M =
[[-17.550  14.911 -17.225 -16.581]
 [-17.754 -15.565  14.353  14.385]
 [  9.335  16.476 -16.670   6.531]
 [  9.848  10.914  -6.857  16.209]
 [-18.343  13.567 -16.380 -16.470]
 [-17.653 -15.520  14.372  14.298]
 [ -0.267  18.571 -19.083  -5.787]
 [-18.427  13.648 -16.455 -16.556]
 [ -0.656  -0.659  -0.659  -0.661]]
Rows and columns are counted from 1.
row 1 col 1 = -17.550
row 5 col 2 = 13.567
row 2 col 4 = 14.385
row 6 col 2 = -15.520
row 2 col 1 = -17.754
row 8 col 3 = -16.455
row 4 col 2 = 10.914
row 5 col 4 = -16.470
row 1 col 2 = 14.911
row 4 col 3 = -6.857
row 7 col 4 = -5.787
row 9 col 1 = -0.656
row 2 col 2 = -15.565
row 2 col 3 = 14.353
row 4 col 1 = 9.848
row 9 col 4 = -0.661
row 5 col 3 = -16.380
row 8 col 1 = -18.427
row 8 col 2 = 13.648
row 6 col 3 = 14.372
row 3 col 3 = -16.670
row 6 col 1 = -17.653

B = [[470, 104, -236, -396, -236, -96, 534, -153], [411, 177, -117, -425, -117, -56, 449, -269], [440, 359, -129, -461, -129, -242, 460, -382], [353, 393, -3, -410, -3, -309, 408, -510], [312, 205, -218, -388, -218, -28, 455, -314], [477, 332, -152, -500, -152, -264, 414, -303], [285, 84, -70, -414, -70, -16, 421, -384]]
Indices start at 1.
(1, 1): 470
(6, 4): -500
(4, 5): -3
(4, 4): -410
(1, 2): 104
(5, 5): -218
(1, 3): -236
(1, 8): -153
(7, 1): 285
(7, 7): 421
(7, 8): -384
(5, 1): 312
(3, 1): 440
(1, 4): -396
(2, 8): -269
(4, 1): 353
(5, 4): -388
(1, 6): -96
(3, 2): 359
(4, 6): -309
(7, 4): -414
(6, 3): -152
(4, 3): -3
(4, 7): 408
(6, 7): 414
(7, 5): -70
(2, 3): -117

X =
[[  0  25 -13  24  18 -13  25  12  24 -13  25  -1 -13]
 [  0  -7  12  20  25  13  -7  29  20  12  -7  29  12]
 [  0 -22  16  28  36  18 -23  44  27  16 -23  44  16]
 [  0  16  -5  22  19  -5  16  16  22  -5  16   7  -5]
 [  0   8  29 -14 -12  29   8  -6 -14  29   8  13  29]
 [  0  22   0   9   6   0  22   2  10   0  23   0   0]
 [  0 -10  22  10  16  23 -10  23   9  22 -10  31  22]
 [  0  29 -19  28  21 -20  29  12  28 -19  29  -5 -19]]
Rows and columns are counted from 1.
(1, 1) -> 0
(1, 11) -> 25
(8, 10) -> -19
(3, 3) -> 16
(4, 4) -> 22
(2, 4) -> 20
(5, 1) -> 0
(6, 12) -> 0
(2, 9) -> 20
(7, 5) -> 16
(6, 9) -> 10
(4, 12) -> 7
(7, 4) -> 10
(6, 3) -> 0
(4, 1) -> 0
(8, 4) -> 28
(4, 7) -> 16
(5, 7) -> 8
(8, 6) -> -20
(5, 11) -> 8
(4, 8) -> 16
(1, 6) -> -13
(4, 9) -> 22
(8, 12) -> -5
(3, 5) -> 36
(5, 4) -> -14
(1, 4) -> 24
(5, 10) -> 29
(3, 9) -> 27
(3, 1) -> 0
(8, 11) -> 29

data =
[[  4.8 -18.6   4.0   4.7   4.1   4.9   2.3]
 [ -1.0   3.2   7.7   9.8   3.8  12.5   2.5]
 [  4.8  25.0   4.0   4.0   3.5   5.1   2.6]
 [  4.8  24.7   4.1   3.8   3.5   4.8   3.8]
 [  6.5   2.3   0.8  -0.4   4.1  -1.9   3.3]
 [  5.4 -12.2   4.2   5.2   3.9   5.3   3.0]
 [  3.9  18.5   5.0   5.2   3.5   6.6   3.6]]
Indices start at 1.
row 1 col 1 -> 4.8
row 5 col 1 -> 6.5
row 3 col 1 -> 4.8
row 6 col 1 -> 5.4
row 3 col 2 -> 25.0
row 7 col 4 -> 5.2
row 1 col 6 -> 4.9
row 3 col 7 -> 2.6
row 1 col 3 -> 4.0
row 2 col 5 -> 3.8
row 6 col 2 -> -12.2
row 7 col 2 -> 18.5
row 2 col 6 -> 12.5
row 5 col 7 -> 3.3
row 2 col 7 -> 2.5
row 3 col 3 -> 4.0
row 6 col 4 -> 5.2
row 7 col 3 -> 5.0
row 2 col 3 -> 7.7
row 2 col 4 -> 9.8
row 4 col 2 -> 24.7
row 2 col 2 -> 3.2
row 7 col 6 -> 6.6
row 4 col 7 -> 3.8
row 6 col 6 -> 5.3
row 5 col 5 -> 4.1
row 6 col 7 -> 3.0
row 5 col 2 -> 2.3
row 3 col 4 -> 4.0

m =
[[ -7 -13 -14  -7   5 -15 -13  16  -5 -12]
 [-14  -1   2 -17  24   1  -2   8 -15  -1]
 [  7 -23 -36  16 -16 -35 -35  37   7 -33]
 [-10  -8 -10 -11  -3  -9 -10  26 -11 -13]
 [ -5  -8 -13  -2  14 -11 -12  13  -2  -9]
 [-33  15  25 -46 -12  27  26  27 -35  12]
 [-30  16  27 -42  22  28  27   5 -30  19]
 [  1 -13 -20   7  27 -19 -20   4   6 -12]
 [ -5  -5 -11  -2   9  -9 -10  18  -3  -9]
 [  2 -20 -28   8   4 -28 -27  19   4 -23]
 [-13   3   2 -14  17   4   2  10 -10   1]
 [ 12 -32 -43  23   5 -46 -45  21  13 -36]
 [-29  11  22 -41  10  22  22  14 -32  13]]
Indices start at 1.
(1, 1): -7
(1, 7): -13
(11, 3): 2
(3, 3): -36
(11, 10): 1
(5, 8): 13
(7, 2): 16
(8, 3): -20
(6, 8): 27
(1, 4): -7
(13, 9): -32
(5, 4): -2
(12, 3): -43
(12, 9): 13
(8, 6): -19
(10, 4): 8
(10, 5): 4
(3, 9): 7
(4, 5): -3
(8, 7): -20
(3, 5): -16
(11, 6): 4
(9, 2): -5
(4, 3): -10
(10, 3): -28
(1, 9): -5
(2, 10): -1
(2, 9): -15
(10, 7): -27
(7, 10): 19
(4, 6): -9
(9, 10): -9
(8, 2): -13

a =
-53,50,30,35,47,-26,-44,-44,-52,-2,-37,-40,45,-30
49,-16,-36,34,18,36,32,43,-8,48,-38,-45,-6,0
55,-12,23,-13,-48,17,-27,12,-42,57,-41,12,-3,46
53,19,-32,-29,43,33,-37,4,-41,-1,4,38,-26,-15
12,-42,-34,35,50,-26,-35,38,24,-29,-31,-49,5,41
Rows and columns are counted from 1.
row 1 col 1 => -53
row 1 col 14 => -30
row 4 col 4 => -29
row 4 col 11 => 4
row 4 col 9 => -41
row 4 col 3 => -32
row 1 col 4 => 35
row 5 col 4 => 35
row 2 col 7 => 32
row 1 col 13 => 45
row 5 col 5 => 50
row 3 col 6 => 17
row 5 col 6 => -26
row 1 col 7 => -44
row 2 col 1 => 49
row 5 col 8 => 38
row 5 col 7 => -35
row 4 col 12 => 38
row 5 col 13 => 5
row 3 col 8 => 12
row 5 col 1 => 12
row 4 col 5 => 43
row 5 col 14 => 41
row 4 col 8 => 4
row 1 col 10 => -2
row 4 col 10 => -1
row 3 col 14 => 46
